Here is a tiny trained network, its code and every weight. The questions are about switching its units off for an input and a class, where a switched-off unit gives its printed mean instead of its output.

import numpy as np


def w(rows, s, z=0):
    codes = np.array(rows[::2]) - 128.0
    scale = np.full(codes.shape[1], s)
    scale[-1] = z or s
    return codes * scale


def norm(h):
    return h / np.sqrt((h * h).mean(-1, keepdims=True) + 1e-5)


def f(y):
    return y / 2 * (1 + np.tanh(0.7978845608 * (y + 0.044715 * y**3)))


def log_softmax(a):
    a = a - a.max(-1, keepdims=True)
    return a - np.log(np.exp(a).sum(-1, keepdims=True))


def net(x, mask):
    res = np.array(x, float).reshape(1, 7) / 4 @ E
    u = 0
    for l in range(2):
        y = f(norm(res) @ A[l][:, :-1].T + A[l][:, -1])
        res = res + np.where(mask[u : u + 3], y, B[l][:, -1]) @ B[l][:, :-1]
        u += 3
    return log_softmax(norm(res)[-1] @ U[:, :-1].T + U[:, -1])


A, B = {}, {}
E = w([
[117,134,146,94,136,117,147,100,183,173],'x0',
[174,103,133,150,133,179,108,104,138,146],'x1',
[127,99,127,103,126,86,139,140,119,124],'x2',
[63,61,193,138,156,141,148,74,176,5],'x3',
[123,146,135,115,137,121,127,143,135,119],'x4',
[225,158,127,192,1,81,185,144,204,83],'x5',
[108,72,157,213,184,123,178,185,175,156],'x6',
],0.0083)
A[0] = w([
[109,74,131,240,216,112,201,232,175,185,1],'0.n0',
[144,135,82,111,128,95,106,98,185,52,3],'0.n1',
[172,171,142,163,122,85,148,182,54,253,3],'0.n2',
],0.0067,0.0059)
B[0] = w([
[175,224,126,32,104,195,163,59,8,131,255],'0.n0',
[117,102,39,174,176,215,13,150,91,226,118],'0.n1',
[91,31,176,71,94,201,78,181,237,10,243],'0.n2',
],0.011,0.0031)
A[1] = w([
[128,134,32,71,97,177,58,235,163,206,63],'1.n0',
[56,105,92,108,254,145,59,154,83,187,3],'1.n1',
[77,120,126,119,146,149,94,116,83,168,42],'1.n2',
],0.009,0.0056)
B[1] = w([
[10,109,223,149,144,135,95,95,92,76,254],'1.n0',
[201,182,104,190,87,85,114,193,201,148,247],'1.n1',
[139,201,71,188,91,85,158,124,135,118,168],'1.n2',
],0.012,0.0054)
U = w([
[37,39,208,106,152,145,100,139,178,89,249],'0',
[189,145,99,171,104,72,142,176,197,170,65],'1',
[144,175,123,7,134,160,133,72,36,149,44],'2',
],0.012,0.0018)

Each question gives the input, the list of numbers given to net, and the class t.
The units are the neurons (one row each of A and B). Each row of codes is followed by its name. A weight is (code - 128) times the scale printed after its matrix; where a second scale follows, it is the last column's (A, B and U).
mask holds one flag per neuron, layer by layer. A switched-off neuron (its flag False) gives its mean, the last column of its row in B, instead of its output. The means were averaged over made-up inputs and are rounded, as every weight is.
A unit's drop is (log p(t) with every unit on - log p(t) with that unit switched off) / (log p(t) with every unit on - log p(t) with every unit switched off).
The circuit of an input: a set's keep is (log p(t) with only the set's units on - log p(t) with every unit switched off) / (log p(t) with every unit on - log p(t) with every unit switched off). Starting from all 6 units, units are removed one at a time, each time the one whose removal leaves the highest keep (on an exact tie, the one counted first), for as long as the keep stays at least 0.8.
units of the circuit, in order: the units of the circuit, biggest drop first
k most important neurons: the k neurons with the biggest drops, biggest first
k most important neurons of layer l: the k neurons of layer l with the biggest drops, biggest first
drop when u is switched off: that unit's drop, to one decimal
input [-3,3,-8,-3,0,0,3], class 0: units of the circuit, in order : 1.n0
input [4,3,-6,-7,3,-7,-7], class 0: units of the circuit, in order : 1.n0, 0.n0
input [7,1,-3,6,0,4,-8], class 2: units of the circuit, in order : 1.n0, 1.n1
input [-4,-1,6,5,8,3,-6], class 2: units of the circuit, in order : 1.n0, 1.n1
input [2,-6,-2,4,6,-7,-5], class 1: units of the circuit, in order : 1.n1, 0.n0, 1.n0
input [1,6,5,6,6,-7,4], class 1: units of the circuit, in order : 1.n1, 0.n2, 1.n0
input [-6,-2,1,-8,0,5,-8], class 0: units of the circuit, in order : 1.n0, 0.n0, 0.n2
input [-7,-6,8,-8,-4,8,3], class 0: 2 most important neurons : 0.n2, 1.n1
input [7,-1,-7,-6,-7,-8,1], class 1: 2 most important neurons of layer 1 : 1.n1, 1.n2
input [7,-3,2,4,6,-5,-2], class 1: 2 most important neurons of layer 0 : 0.n2, 0.n0
input [-1,-8,4,-8,8,-4,-4], class 0: drop when 1.n0 is switched off : 0.2
input [-7,-4,-6,1,7,-5,-3], class 1: drop when 1.n1 is switched off : 0.2
input [-7,4,2,2,-3,-5,4], class 1: drop when 0.n1 is switched off : 0.0
input [4,5,-1,-4,0,-7,-3], class 1: units of the circuit, in order : 1.n1
